Below is a small trained network, with its code and all its weights. Each question gives an input and a target symbol and asks what happens when units are switched off, that is, made to give their printed mean instead of their output.

import numpy as np


def w(rows, s, z=0):
    codes = np.array(rows[::2]) - 128.0
    scale = np.full(codes.shape[1], s)
    scale[-1] = z or s
    return codes * scale


def f(y):
    return np.maximum(y, 0)


def softmax(a):
    e = np.exp(a - a.max(-1, keepdims=True))
    return e / e.sum(-1, keepdims=True)


def log_softmax(a):
    a = a - a.max(-1, keepdims=True)
    return a - np.log(np.exp(a).sum(-1, keepdims=True))


def net(x, mask):
    ids = ['αβγδεζηλξπστφω'.index(c) for c in x.split()]
    T = len(ids)
    res = E[ids] + P[:T]
    u = 0
    for l in range(3):
        q, k, v = (res @ M[l].T for M in (Q, K, V))
        z = softmax(np.where(np.tri(T) > 0, q @ k.T / 4**0.5, -1e9)) @ v
        res = res + np.where(mask[u], z, O[l][:, -1]) @ O[l][:, :-1]
        u += 1
        y = f(res @ A[l][:, :-1].T + A[l][:, -1])
        res = res + np.where(mask[u : u + 4], y, B[l][:, -1]) @ B[l][:, :-1]
        u += 4
    return log_softmax(res[-1] @ U[:, :-1].T + U[:, -1])


Q, K, V, O, A, B = {}, {}, {}, {}, {}, {}
E = w([
[7,145,65],'α',
[120,124,152],'β',
[117,133,138],'γ',
[150,210,160],'δ',
[92,120,57],'ε',
[114,179,135],'ζ',
[187,130,95],'η',
[94,138,171],'λ',
[80,158,128],'ξ',
[107,136,149],'π',
[114,179,131],'σ',
[50,128,67],'τ',
[127,153,58],'φ',
[122,119,147],'ω',
],0.016)
P = w([
[114,26,218],'0',
[126,241,111],'1',
[132,101,177],'2',
[152,2,194],'3',
[173,198,49],'4',
[136,135,127],'5',
[127,113,152],'6',
[147,215,64],'7',
],0.0061)
Q[0] = w([
[143,122,154],'L0H1',
[196,115,2],'L0H1',
[117,144,158],'L0H1',
[128,181,35],'L0H1',
],0.015)
K[0] = w([
[120,106,135],'L0H1',
[90,77,2],'L0H1',
[144,129,139],'L0H1',
[158,130,19],'L0H1',
],0.016)
V[0] = w([
[107,253,65],'L0H1',
[119,228,7],'L0H1',
[131,130,75],'L0H1',
[142,116,25],'L0H1',
],0.0058)
O[0] = w([
[94,56,222,254],'L0H1',
[119,1,214,205],'L0H1',
[144,62,139,112],'L0H1',
[151,53,132,79],'L0H1',
],0.0095,0.003)
A[0] = w([
[92,103,146,252],'L0N1',
[42,66,2,77],'L0N2',
[175,174,183,98],'L0N3',
[44,178,151,120],'L0N4',
],0.0081,0.0035)
B[0] = w([
[144,179,52,254],'L0N1',
[73,55,250,158],'L0N2',
[97,90,185,225],'L0N3',
[202,77,100,239],'L0N4',
],0.011,0.004)
Q[1] = w([
[8,216,97],'L1H1',
[152,92,143],'L1H1',
[39,163,126],'L1H1',
[173,243,54],'L1H1',
],0.011)
K[1] = w([
[63,200,254],'L1H1',
[157,94,90],'L1H1',
[44,154,187],'L1H1',
[171,245,206],'L1H1',
],0.0096)
V[1] = w([
[226,155,187],'L1H1',
[70,146,255],'L1H1',
[126,131,150],'L1H1',
[136,128,101],'L1H1',
],0.0099)
O[1] = w([
[231,113,94,228],'L1H1',
[168,245,159,255],'L1H1',
[138,145,132,153],'L1H1',
[121,86,113,100],'L1H1',
],0.011,0.0032)
A[1] = w([
[191,101,254,127],'L1N1',
[119,25,155,55],'L1N2',
[62,137,135,3],'L1N3',
[141,202,137,129],'L1N4',
],0.0091,0.0054)
B[1] = w([
[109,104,37,255],'L1N1',
[138,227,182,155],'L1N2',
[245,249,129,140],'L1N3',
[116,140,200,225],'L1N4',
],0.012,0.0077)
Q[2] = w([
[154,193,8],'L2H1',
[146,171,92],'L2H1',
[159,89,163],'L2H1',
[172,45,182],'L2H1',
],0.015)
K[2] = w([
[221,193,3],'L2H1',
[126,116,83],'L2H1',
[138,62,155],'L2H1',
[173,47,177],'L2H1',
],0.012)
V[2] = w([
[210,68,253],'L2H1',
[116,116,113],'L2H1',
[54,149,2],'L2H1',
[202,166,109],'L2H1',
],0.0084)
O[2] = w([
[59,162,1,161],'L2H1',
[126,101,122,90],'L2H1',
[189,47,203,37],'L2H1',
[206,176,123,255],'L2H1',
],0.0091,0.0043)
A[2] = w([
[98,148,2,63],'L2N1',
[177,106,93,200],'L2N2',
[235,60,136,109],'L2N3',
[123,114,79,254],'L2N4',
],0.0087,0.0049)
B[2] = w([
[162,98,249,224],'L2N1',
[178,134,103,252],'L2N2',
[179,124,220,214],'L2N3',
[63,75,28,248],'L2N4',
],0.014,0.0044)
U = w([
[74,177,220,48],'α',
[182,118,185,64],'β',
[161,103,167,82],'γ',
[203,225,70,151],'δ',
[41,110,178,140],'ε',
[129,132,3,231],'ζ',
[207,15,6,194],'η',
[167,140,154,51],'λ',
[125,69,194,225],'ξ',
[153,109,168,29],'π',
[136,127,84,52],'σ',
[59,155,220,111],'τ',
[4,38,92,254],'φ',
[172,110,193,88],'ω',
],0.0063,0.0049)

Each question gives the input, a string of symbols that net reads in full, and the target symbol t.
The units are the heads (4 rows each of Q, K, V and O) and the neurons (one row each of A and B). Each row of codes is followed by its name. A weight is (code - 128) times the scale printed after its matrix; where a second scale follows, it is the last column's (O, A, B and U).
mask holds one flag per unit, layer by layer, with each layer's heads first. A switched-off unit (its flag False) gives its mean, the last column of its rows in O or B, instead of its output. The means were averaged over made-up inputs and are rounded, as every weight is.
A unit's drop is (log p(t) with every unit on - log p(t) with that unit switched off) / (log p(t) with every unit on - log p(t) with every unit switched off).
The circuit of an input: a set's keep is (log p(t) with only the set's units on - log p(t) with every unit switched off) / (log p(t) with every unit on - log p(t) with every unit switched off). Starting from the 12 units with the biggest drops (on a tie, the unit counted first), units are removed one at a time, each time the one whose removal leaves the highest keep (on an exact tie, the one counted first), for as long as the keep stays at least 0.8.
units of the circuit, in order: the units of the circuit, biggest drop first
k most important neurons: the k neurons with the biggest drops, biggest first
top k neurons in layer l: the k neurons of layer l with the biggest drops, biggest first
input ω φ δ δ ζ, target φ: units of the circuit, in order : (L0H1, L2H1)
input δ φ δ δ δ η π, target δ: units of the circuit, in order : (L0H1, L1H1, L2H1)
input δ φ β, target δ: units of the circuit, in order : (L0H1, L1H1)
input η η ζ β, target η: units of the circuit, in order : (L1H1, L1N1)
input φ ξ σ, target φ: units of the circuit, in order : (L1H1, L0H1, L2H1)
input η δ δ, target η: 3 most important neurons : (L1N1, L1N4, L0N1)
input η δ γ, target η: top 2 neurons in layer 1 : (L1N4, L1N1)
input π λ δ δ ζ ξ, target δ: units of the circuit, in order : (L1H1, L0N3)
input δ δ ζ, target δ: units of the circuit, in order : (L1H1, L2H1)
input δ δ α ω, target δ: units of the circuit, in order : (L0H1, L1H1, L0N2)
input φ δ ω, target φ: units of the circuit, in order : (L1H1, L2H1)
input δ α δ, target δ: 2 most important neurons : (L0N2, L1N1)
input δ α δ δ φ δ δ σ, target φ: units of the circuit, in order : (L0H1, L2H1)
input η ζ γ ζ, target η: units of the circuit, in order : (L1H1, L1N4, L0N3)
input δ β φ, target φ: units of the circuit, in order : (L0H1, L1H1, L2H1)
input δ ζ γ, target δ: units of the circuit, in order : (L1H1, L2H1)
input δ δ δ δ β, target δ: 2 most important neurons : (L0N3, L1N1)
input ξ δ α ζ ζ τ, target τ: 2 most important neurons : (L0N2, L1N3)
input δ δ δ ζ α, target α: most important neuron : (L1N3)
input δ ζ π, target δ: top 2 neurons in layer 0 : (L0N3, L0N1)
input δ α ζ δ φ τ η δ, target φ: top 2 neurons in layer 0 : (L0N1, L0N3)
input η ζ η ξ ω δ, target η: 3 most important neurons : (L1N1, L1N4, L0N3)
input δ δ φ δ, target δ: top neuron in layer 2 : (L2N3)
input ζ β δ β ω γ, target δ: top neuron in layer 1 : (L1N1)
input δ ω δ ω ζ ω, target δ: top 2 neurons in layer 0 : (L0N3, L0N1)
